Below are the code and all the weights of a small trained network. Each question names an input and a target symbol and asks about switching units off, where a switched-off unit gives its printed mean instead of its output.

import numpy as np


def w(rows, s, z=0):
    codes = np.array(rows[::2]) - 128.0
    scale = np.full(codes.shape[1], s)
    scale[-1] = z or s
    return codes * scale


def norm(h):
    return h / np.sqrt((h * h).mean(-1, keepdims=True) + 1e-5)


def f(y):
    return np.maximum(y, 0)


def softmax(a):
    e = np.exp(a - a.max(-1, keepdims=True))
    return e / e.sum(-1, keepdims=True)


def log_softmax(a):
    a = a - a.max(-1, keepdims=True)
    return a - np.log(np.exp(a).sum(-1, keepdims=True))


def net(x, mask):
    ids = ['ΔΘΞΨγζημτ'.index(c) for c in x.split()]
    T = len(ids)
    res = E[ids] + P[:T]
    r = norm(res)
    for j in range(2):
        rows = slice(3 * j, 3 * j + 3)
        q, k, v = (r @ M[0][rows].T for M in (Q, K, V))
        z = softmax(np.where(np.tri(T) > 0, q @ k.T / 3**0.5, -1e9)) @ v
        o = O[0][rows]
        res = res + np.where(mask[j], z, o[:, -1]) @ o[:, :-1]
    y = f(norm(res) @ A[0][:, :-1].T + A[0][:, -1])
    res = res + np.where(mask[2:6], y, B[0][:, -1]) @ B[0][:, :-1]
    return log_softmax(norm(res)[-1] @ U[:, :-1].T + U[:, -1])


Q, K, V, O, A, B = {}, {}, {}, {}, {}, {}
E = w([
[86,74,125,125,127,145,84],'Δ',
[113,133,157,173,133,177,65],'Θ',
[232,210,89,120,71,63,196],'Ξ',
[92,90,135,71,101,190,173],'Ψ',
[91,184,185,101,4,108,129],'γ',
[91,122,77,190,199,176,168],'ζ',
[151,100,119,138,163,169,97],'η',
[151,68,166,116,111,154,120],'μ',
[140,180,84,76,133,113,67],'τ',
],0.021)
P = w([
[114,183,175,88,203,71,159],'0',
[59,104,153,180,124,165,47],'1',
[84,103,138,178,126,179,29],'2',
[84,118,130,171,93,136,37],'3',
[101,107,128,180,96,134,27],'4',
[113,110,115,171,87,135,26],'5',
[114,118,118,174,83,137,17],'6',
[115,120,111,184,98,151,12],'7',
[113,123,110,167,100,138,2],'8',
],0.0078)
Q[0] = w([
[83,79,147,159,148,205,106],'H0',
[145,188,120,111,115,134,136],'H0',
[193,212,113,132,76,53,190],'H0',
[92,89,163,120,160,251,113],'H1',
[122,106,123,125,112,126,152],'H1',
[127,146,105,69,69,152,84],'H1',
],0.019)
K[0] = w([
[101,134,196,92,153,100,148],'H0',
[125,193,128,136,74,128,108],'H0',
[116,106,75,189,32,167,109],'H0',
[120,150,227,62,254,133,154],'H1',
[116,172,187,122,128,160,97],'H1',
[179,112,166,52,115,62,91],'H1',
],0.012)
V[0] = w([
[186,119,147,148,77,20,45],'H0',
[126,214,35,219,141,143,199],'H0',
[217,98,205,55,95,146,176],'H0',
[128,141,151,85,69,95,164],'H1',
[153,208,204,190,115,153,103],'H1',
[205,76,47,105,250,64,190],'H1',
],0.011)
O[0] = w([
[201,69,115,190,129,95,120,103],'H0',
[40,191,147,178,114,166,138,169],'H0',
[144,68,153,103,250,127,70,88],'H0',
[111,126,110,179,160,105,158,64],'H1',
[185,162,120,175,122,178,71,165],'H1',
[126,91,189,132,103,125,151,253],'H1',
],0.016,0.0048)
A[0] = w([
[117,224,141,216,95,103,180,65],'N0',
[188,72,67,98,176,59,85,254],'N1',
[221,210,57,75,58,23,133,242],'N2',
[235,127,91,254,71,63,188,124],'N3',
],0.01,0.0025)
B[0] = w([
[218,109,47,58,62,156,129,196],'N0',
[32,171,89,178,56,122,218,195],'N1',
[71,136,137,126,184,126,4,216],'N2',
[220,200,212,92,103,31,162,247],'N3',
],0.014,0.012)
U = w([
[152,104,217,75,90,143,51,6],'Δ',
[89,80,81,119,33,45,72,4],'Θ',
[215,139,180,205,77,87,186,196],'Ξ',
[135,117,35,236,93,106,148,177],'Ψ',
[95,166,207,254,194,102,101,208],'γ',
[209,151,59,126,88,195,42,70],'ζ',
[170,60,87,128,147,74,91,203],'η',
[57,210,177,179,76,127,159,158],'μ',
[69,212,215,81,224,57,114,105],'τ',
],0.0082,0.0028)

Each question gives the input, a string of symbols that net reads in full, and the target symbol t.
The units are the heads (3 rows each of Q, K, V and O) and the neurons (one row each of A and B). Each row of codes is followed by its name. A weight is (code - 128) times the scale printed after its matrix; where a second scale follows, it is the last column's (O, A, B and U).
mask holds one flag per unit, heads first, then neurons. A switched-off unit (its flag False) gives its mean, the last column of its rows in O or B, instead of its output. The means were averaged over made-up inputs and are rounded, as every weight is.
A unit's drop is (log p(t) with every unit on - log p(t) with that unit switched off) / (log p(t) with every unit on - log p(t) with every unit switched off).
The circuit of an input: a set's keep is (log p(t) with only the set's units on - log p(t) with every unit switched off) / (log p(t) with every unit on - log p(t) with every unit switched off). Starting from all 6 units, units are removed one at a time, each time the one whose removal leaves the highest keep (on an exact tie, the one counted first), for as long as the keep stays at least 0.8.
units of the circuit, in order: the units of the circuit, biggest drop first
unit that matters most: the unit with the biggest drop
top k neurons: the k neurons with the biggest drops, biggest first
heads that matter: for each layer, one digit per head in row order, 1 if its drop is at least 0.15 and else 0, layers parted by /
drop of u: that unit's drop, to one decimal
input Θ τ γ Ψ η, target ζ: heads that matter => 01
input Ξ Δ η μ Θ, target γ: unit that matters most => H0
input Δ μ ζ η τ ζ, target Θ: top 2 neurons => [N1; N2]
input τ η τ ζ Θ ζ Ψ, target Ξ: heads that matter => 10
input τ Θ ζ Ψ Ξ η ζ μ, target Ξ: units of the circuit, in order => [N2; H1]
input γ ζ μ, target Ψ: units of the circuit, in order => [N1; H1; H0]
input γ Θ Θ η Θ ζ μ Ξ Δ, target Ψ: units of the circuit, in order => [N1; H0; H1]
input τ Δ ζ Δ, target Ξ: units of the circuit, in order => [H0; N2]
input Δ Θ μ, target Θ: units of the circuit, in order => [H0; H1; N1; N2]
input γ τ μ ζ τ μ Δ τ Θ, target Ψ: top 3 neurons => [N1; N2; N3]
input ζ ζ τ Ξ τ μ ζ μ, target μ: drop of N2 => 0.0
input Δ ζ Ψ μ Θ μ Ψ, target Θ: drop of N2 => 0.1
input Θ Ξ ζ γ Ξ Ξ ζ γ ζ, target ζ: drop of H1 => 0.6
input Ξ Ξ ζ Ξ Ψ, target γ: units of the circuit, in order => [H0]
input γ η τ η ζ ζ, target Ψ: drop of N3 => 0.7
